Below is a small trained network, with its code and all its weights. Each question gives an input and a class and asks what happens when units are switched off, that is, made to give their printed mean instead of their output.

import numpy as np


def w(rows, s, z=0):
    codes = np.array(rows[::2]) - 128.0
    scale = np.full(codes.shape[1], s)
    scale[-1] = z or s
    return codes * scale


def norm(h):
    return h / np.sqrt((h * h).mean(-1, keepdims=True) + 1e-5)


def f(y):
    return y / 2 * (1 + np.tanh(0.7978845608 * (y + 0.044715 * y**3)))


def log_softmax(a):
    a = a - a.max(-1, keepdims=True)
    return a - np.log(np.exp(a).sum(-1, keepdims=True))


def net(x, mask):
    res = np.array(x, float).reshape(1, 7) / 4 @ E
    u = 0
    for l in range(3):
        y = f(norm(res) @ A[l][:, :-1].T + A[l][:, -1])
        res = res + np.where(mask[u : u + 5], y, B[l][:, -1]) @ B[l][:, :-1]
        u += 5
    return log_softmax(norm(res)[-1] @ U[:, :-1].T + U[:, -1])


A, B = {}, {}
E = w([
[112,133,200,159,208,130,175,159,188,59],'x0',
[131,139,125,138,127,128,126,133,124,125],'x1',
[114,132,130,138,114,126,121,128,131,121],'x2',
[128,131,129,117,122,125,122,128,149,134],'x3',
[137,126,192,51,76,98,132,167,84,77],'x4',
[117,124,130,132,124,127,130,126,123,123],'x5',
[141,128,137,118,75,247,117,151,110,121],'x6',
],0.013)
A[0] = w([
[152,95,51,137,63,1,141,55,105,158,99],'0.n0',
[86,122,125,75,169,158,136,173,129,141,79],'0.n1',
[125,146,142,168,122,201,202,124,175,106,4],'0.n2',
[54,173,113,183,152,203,132,118,156,174,121],'0.n3',
[173,56,111,117,37,89,222,242,139,107,182],'0.n4',
],0.0076,0.0044)
B[0] = w([
[177,147,188,151,189,141,95,80,118,129,254],'0.n0',
[136,130,171,179,146,139,110,136,95,120,123],'0.n1',
[255,79,160,120,123,85,143,101,149,103,155],'0.n2',
[144,74,135,112,153,133,156,114,101,126,195],'0.n3',
[112,138,137,95,136,134,101,138,74,133,197],'0.n4',
],0.013,0.0067)
A[1] = w([
[116,96,173,145,105,235,145,149,142,122,251],'1.n0',
[96,114,160,121,159,150,126,150,113,75,30],'1.n1',
[147,85,39,138,116,144,115,76,105,190,119],'1.n2',
[114,84,73,151,190,31,144,87,130,149,186],'1.n3',
[131,116,107,254,139,137,145,38,219,171,170],'1.n4',
],0.0075,0.0025)
B[1] = w([
[124,85,102,161,114,160,104,51,154,160,199],'1.n0',
[137,173,168,154,181,76,56,187,196,131,151],'1.n1',
[4,216,162,148,136,213,108,79,203,74,199],'1.n2',
[78,140,191,132,106,122,94,204,87,187,230],'1.n3',
[187,81,92,169,153,166,92,195,138,158,254],'1.n4',
],0.011,0.0069)
A[2] = w([
[137,123,165,79,75,198,150,179,150,34,157],'2.n0',
[123,119,43,191,123,206,199,84,216,104,55],'2.n1',
[78,97,136,121,162,45,198,254,179,132,110],'2.n2',
[95,152,98,80,63,143,127,130,77,169,10],'2.n3',
[131,192,176,98,130,22,156,87,109,81,77],'2.n4',
],0.011,0.0012)
B[2] = w([
[103,168,179,250,220,168,69,146,167,211,209],'2.n0',
[129,185,132,48,84,45,213,103,122,50,230],'2.n1',
[33,130,24,113,43,144,209,219,102,152,254],'2.n2',
[183,13,150,145,56,83,218,176,81,169,171],'2.n3',
[175,166,63,4,126,83,52,64,156,28,233],'2.n4',
],0.011,0.0071)
U = w([
[106,200,197,224,246,173,22,123,152,186,254],'0',
[39,195,50,90,42,183,191,31,134,97,116],'1',
[231,105,128,63,133,31,34,32,59,74,60],'2',
[165,16,198,157,45,161,110,164,45,206,50],'3',
[58,43,15,212,135,103,205,224,118,189,106],'4',
[250,53,168,188,163,147,217,98,192,51,122],'5',
[60,200,46,39,119,60,114,195,143,52,74],'6',
],0.017,0.0043)

Each question gives the input, the list of numbers given to net, and the class t.
The units are the neurons (one row each of A and B). Each row of codes is followed by its name. A weight is (code - 128) times the scale printed after its matrix; where a second scale follows, it is the last column's (A, B and U).
mask holds one flag per neuron, layer by layer. A switched-off neuron (its flag False) gives its mean, the last column of its row in B, instead of its output. The means were averaged over made-up inputs and are rounded, as every weight is.
A unit's drop is (log p(t) with every unit on - log p(t) with that unit switched off) / (log p(t) with every unit on - log p(t) with every unit switched off).
The circuit of an input: a set's keep is (log p(t) with only the set's units on - log p(t) with every unit switched off) / (log p(t) with every unit on - log p(t) with every unit switched off). Starting from the 12 units with the biggest drops (on a tie, the unit counted first), units are removed one at a time, each time the one whose removal leaves the highest keep (on an exact tie, the one counted first), for as long as the keep stays at least 0.8.
circuit, biggest first: the units of the circuit, biggest drop first
top k neurons: the k neurons with the biggest drops, biggest first
k most important neurons of layer l: the k neurons of layer l with the biggest drops, biggest first
drop when u is switched off: that unit's drop, to one decimal
input [1,-2,2,-1,3,-8,6], class 0: circuit, biggest first => 2.n0
input [7,8,2,-2,0,-4,0], class 4: circuit, biggest first => 0.n0, 2.n2
input [8,6,3,-3,-5,1,0], class 4: circuit, biggest first => 0.n0, 2.n2
input [6,1,-2,7,2,-3,-3], class 6: top 2 neurons => 1.n4, 2.n4
input [8,1,1,5,0,5,-7], class 4: top 2 neurons => 2.n2, 0.n4
input [1,1,6,6,-7,-3,-7], class 4: top 2 neurons => 2.n2, 1.n0
input [1,6,-1,8,3,-3,4], class 0: top 2 neurons => 2.n0, 1.n3
input [0,8,8,6,-5,-8,7], class 1: top 2 neurons => 2.n1, 0.n0
input [1,2,-7,-3,-7,-4,5], class 5: top 2 neurons => 0.n2, 2.n2
input [0,-1,3,0,1,-7,-5], class 2: top 4 neurons => 0.n0, 2.n0, 1.n0, 1.n2
input [8,1,2,1,-1,-2,1], class 5: 2 most important neurons of layer 1 => 1.n3, 1.n0
input [5,-6,5,-8,-2,-2,0], class 4: top 2 neurons => 0.n0, 2.n2
input [7,-3,-1,6,0,-1,6], class 5: top 3 neurons => 1.n0, 1.n3, 0.n2
input [3,6,-8,1,7,3,5], class 0: circuit, biggest first => 2.n0
input [-1,-1,-2,-2,-5,7,1], class 1: top 2 neurons => 1.n2, 2.n1
input [-2,-8,5,7,-5,-4,2], class 1: top 2 neurons => 2.n1, 1.n2
input [7,7,-8,-6,0,6,-3], class 4: 2 most important neurons of layer 2 => 2.n2, 2.n1
input [-7,-3,2,5,-2,3,0], class 0: 2 most important neurons of layer 2 => 2.n2, 2.n4
input [6,1,2,-2,-6,1,7], class 5: drop when 0.n1 is switched off => 0.0
input [-5,8,-2,0,0,-6,-3], class 0: drop when 2.n4 is switched off => 0.1
input [0,-2,-8,-2,-7,-4,6], class 1: circuit, biggest first => 2.n1
